Here is a tiny trained network, its code and every weight. The questions are about switching its units off for an input and a class, where a switched-off unit gives its printed mean instead of its output.

import numpy as np


def w(rows, s, z=0):
    codes = np.array(rows[::2]) - 128.0
    scale = np.full(codes.shape[1], s)
    scale[-1] = z or s
    return codes * scale


def norm(h):
    return h / np.sqrt((h * h).mean(-1, keepdims=True) + 1e-5)


def f(y):
    return np.maximum(y, 0)


def log_softmax(a):
    a = a - a.max(-1, keepdims=True)
    return a - np.log(np.exp(a).sum(-1, keepdims=True))


def net(x, mask):
    res = np.array(x, float).reshape(1, 2) / 4 @ E
    u = 0
    for l in range(3):
        y = f(norm(res) @ A[l][:, :-1].T + A[l][:, -1])
        res = res + np.where(mask[u : u + 4], y, B[l][:, -1]) @ B[l][:, :-1]
        u += 4
    return log_softmax(norm(res)[-1] @ U[:, :-1].T + U[:, -1])


A, B = {}, {}
E = w([
[234,177,95,136,218,108],'x0',
[177,255,117,193,114,161],'x1',
],0.0091)
A[0] = w([
[141,128,175,145,175,62,99],'0.n0',
[147,77,87,68,181,156,121],'0.n1',
[107,169,123,156,255,83,1],'0.n2',
[134,188,97,160,159,171,72],'0.n3',
],0.0089,0.00094)
B[0] = w([
[131,59,91,171,105,115,188],'0.n0',
[86,179,184,95,155,31,236],'0.n1',
[152,75,133,105,6,237,245],'0.n2',
[34,85,162,105,186,1,254],'0.n3',
],0.0082,0.0043)
A[1] = w([
[149,233,118,213,158,133,112],'1.n0',
[128,121,163,120,75,84,160],'1.n1',
[173,73,120,49,195,138,40],'1.n2',
[247,112,78,86,166,168,7],'1.n3',
],0.015,0.0017)
B[1] = w([
[138,114,80,14,159,134,230],'1.n0',
[175,158,142,165,158,112,254],'1.n1',
[132,139,53,93,144,157,221],'1.n2',
[122,139,171,216,5,141,197],'1.n3',
],0.017,0.0084)
A[2] = w([
[62,202,164,177,46,133,165],'2.n0',
[93,54,80,118,140,129,248],'2.n1',
[183,150,128,220,193,132,2],'2.n2',
[99,134,172,149,3,169,143],'2.n3',
],0.015,0.0013)
B[2] = w([
[169,124,48,80,77,156,233],'2.n0',
[177,177,69,59,174,142,202],'2.n1',
[108,118,253,169,150,85,199],'2.n2',
[160,186,138,245,67,147,254],'2.n3',
],0.013,0.0088)
U = w([
[136,151,62,18,225,73,201],'0',
[164,182,120,204,36,126,194],'1',
[107,132,250,189,180,43,214],'2',
[24,90,148,155,156,153,11],'3',
[54,101,152,145,152,124,4],'4',
],0.011,0.0046)

Each question gives the input, the list of numbers given to net, and the class t.
The units are the neurons (one row each of A and B). Each row of codes is followed by its name. A weight is (code - 128) times the scale printed after its matrix; where a second scale follows, it is the last column's (A, B and U).
mask holds one flag per neuron, layer by layer. A switched-off neuron (its flag False) gives its mean, the last column of its row in B, instead of its output. The means were averaged over made-up inputs and are rounded, as every weight is.
A unit's drop is (log p(t) with every unit on - log p(t) with that unit switched off) / (log p(t) with every unit on - log p(t) with every unit switched off).
The circuit of an input: a set's keep is (log p(t) with only the set's units on - log p(t) with every unit switched off) / (log p(t) with every unit on - log p(t) with every unit switched off). Starting from all 12 units, units are removed one at a time, each time the one whose removal leaves the highest keep (on an exact tie, the one counted first), for as long as the keep stays at least 0.8.
circuit, biggest first: the units of the circuit, biggest drop first
unit that matters most: the unit with the biggest drop
top k neurons: the k neurons with the biggest drops, biggest first
top k neurons in layer l: the k neurons of layer l with the biggest drops, biggest first
drop of u: that unit's drop, to one decimal
input [3,-3], class 2: circuit, biggest first : 1.n0, 2.n2
input [-3,3], class 2: top 2 neurons in layer 1 : 1.n3, 1.n2
input [-4,-8], class 0: top 2 neurons : 1.n3, 2.n1
input [7,-6], class 1: unit that matters most : 0.n3
input [-3,2], class 2: top 2 neurons : 1.n0, 1.n3
input [2,1], class 2: top 2 neurons : 0.n3, 1.n0
input [-3,5], class 0: top 2 neurons : 1.n0, 0.n2
input [-1,4], class 0: top 2 neurons : 0.n2, 1.n0
input [8,8], class 0: top 2 neurons : 1.n0, 0.n3
input [-1,-3], class 2: top 2 neurons : 1.n0, 1.n1
input [-2,-1], class 2: top 3 neurons : 1.n0, 1.n3, 0.n2
input [5,6], class 0: top 2 neurons : 1.n0, 0.n3
input [-6,-8], class 0: top 2 neurons : 1.n3, 2.n1
input [1,2], class 2: top 2 neurons : 0.n3, 1.n3
input [-5,7], class 0: drop of 1.n0 : 0.1
input [-3,1], class 2: drop of 1.n0 : 0.9
input [-3,7], class 0: drop of 1.n0 : 0.0
input [-1,5], class 0: drop of 1.n0 : 0.1
input [7,-3], class 1: top neuron : 1.n3
